[[ 15.6 -35.7 -29.7  -8.4  18.5 -49.0  23.1  -3.0  58.2 -25.2]
 [ 12.8 -12.5  27.2   9.3   4.9 -42.8 -45.6  15.2  19.3   9.1]
 [  7.2 -50.3  26.6   2.2  40.9  16.3 -32.2  -9.8  19.3   2.2]
 [-34.1 -43.8 -24.3  -9.1  19.9  13.7  10.0  -2.3 -12.4  55.2]
 [ 29.4   5.2 -33.1   8.4  53.5  11.6  -6.5   5.2 -15.3 -31.2]]
->
[[  7.2 -50.3  26.6   2.2  40.9  16.3 -32.2  -9.8  19.3   2.2]
 [-34.1 -43.8 -24.3  -9.1  19.9  13.7  10.0  -2.3 -12.4  55.2]
 [ 15.6 -35.7 -29.7  -8.4  18.5 -49.0  23.1  -3.0  58.2 -25.2]
 [ 12.8 -12.5  27.2   9.3   4.9 -42.8 -45.6  15.2  19.3   9.1]
 [ 29.4   5.2 -33.1   8.4  53.5  11.6  -6.5   5.2 -15.3 -31.2]]

[[-28.7  39.7  29.3]
 [  8.1  27.7 -19.6]
 [-56.5  30.8   5.5]
 [  5.3   3.6  -1.8]
 [-17.6 -41.5  26.6]
 [ 32.8  50.1 -34.3]]
->
[[-17.6 -41.5  26.6]
 [  5.3   3.6  -1.8]
 [  8.1  27.7 -19.6]
 [-56.5  30.8   5.5]
 [-28.7  39.7  29.3]
 [ 32.8  50.1 -34.3]]

[[ 10.4 -12.0  -7.1 -12.2 -10.2 -16.1 -13.7  -8.7 -12.3 -10.2 -18.4]
 [ -1.1 -55.1 -37.3   1.5   3.1  -2.9  -3.4  11.9  36.0  33.1  28.4]
 [ -6.7   8.4  18.8  34.6  30.8   5.2   4.9   2.5   1.5 -22.7 -22.9]
 [-28.1  20.5  25.7  12.0  14.0  21.9   8.2  10.0  19.3  16.5  13.8]
 [ 39.9  -4.9  -3.0  10.0   7.4  -1.2  -6.4  -7.1  -9.4 -12.1 -20.2]]
->
[[ -1.1 -55.1 -37.3   1.5   3.1  -2.9  -3.4  11.9  36.0  33.1  28.4]
 [ 10.4 -12.0  -7.1 -12.2 -10.2 -16.1 -13.7  -8.7 -12.3 -10.2 -18.4]
 [ 39.9  -4.9  -3.0  10.0   7.4  -1.2  -6.4  -7.1  -9.4 -12.1 -20.2]
 [ -6.7   8.4  18.8  34.6  30.8   5.2   4.9   2.5   1.5 -22.7 -22.9]
 [-28.1  20.5  25.7  12.0  14.0  21.9   8.2  10.0  19.3  16.5  13.8]]

[[ 43.3 -11.7 -33.5]
 [ 54.0 -13.1  -7.6]
 [-26.3   5.7 -25.8]
 [-36.2   1.1  -4.9]
 [-16.1  -3.7 -19.4]
 [ 29.3  -9.9  39.1]
 [-19.5  -1.5 -15.0]
 [-60.3  -5.4 -49.0]]
->
[[ 54.0 -13.1  -7.6]
 [ 43.3 -11.7 -33.5]
 [ 29.3  -9.9  39.1]
 [-60.3  -5.4 -49.0]
 [-16.1  -3.7 -19.4]
 [-19.5  -1.5 -15.0]
 [-36.2   1.1  -4.9]
 [-26.3   5.7 -25.8]]

[[-38.1  60.4   9.0   4.7 -16.9 -29.6  -0.7  36.4 -39.6  -6.1  36.2   0.6]
 [ 10.7 -15.6 -19.8 -45.3  -6.9 -34.0  -0.1   5.6  -2.5  13.5  12.2  -8.6]]
->
[[ 10.7 -15.6 -19.8 -45.3  -6.9 -34.0  -0.1   5.6  -2.5  13.5  12.2  -8.6]
 [-38.1  60.4   9.0   4.7 -16.9 -29.6  -0.7  36.4 -39.6  -6.1  36.2   0.6]]

[[ 49.6 -30.0]
 [-30.1 -44.1]
 [ 10.4   7.2]]
->
[[-30.1 -44.1]
 [ 49.6 -30.0]
 [ 10.4   7.2]]
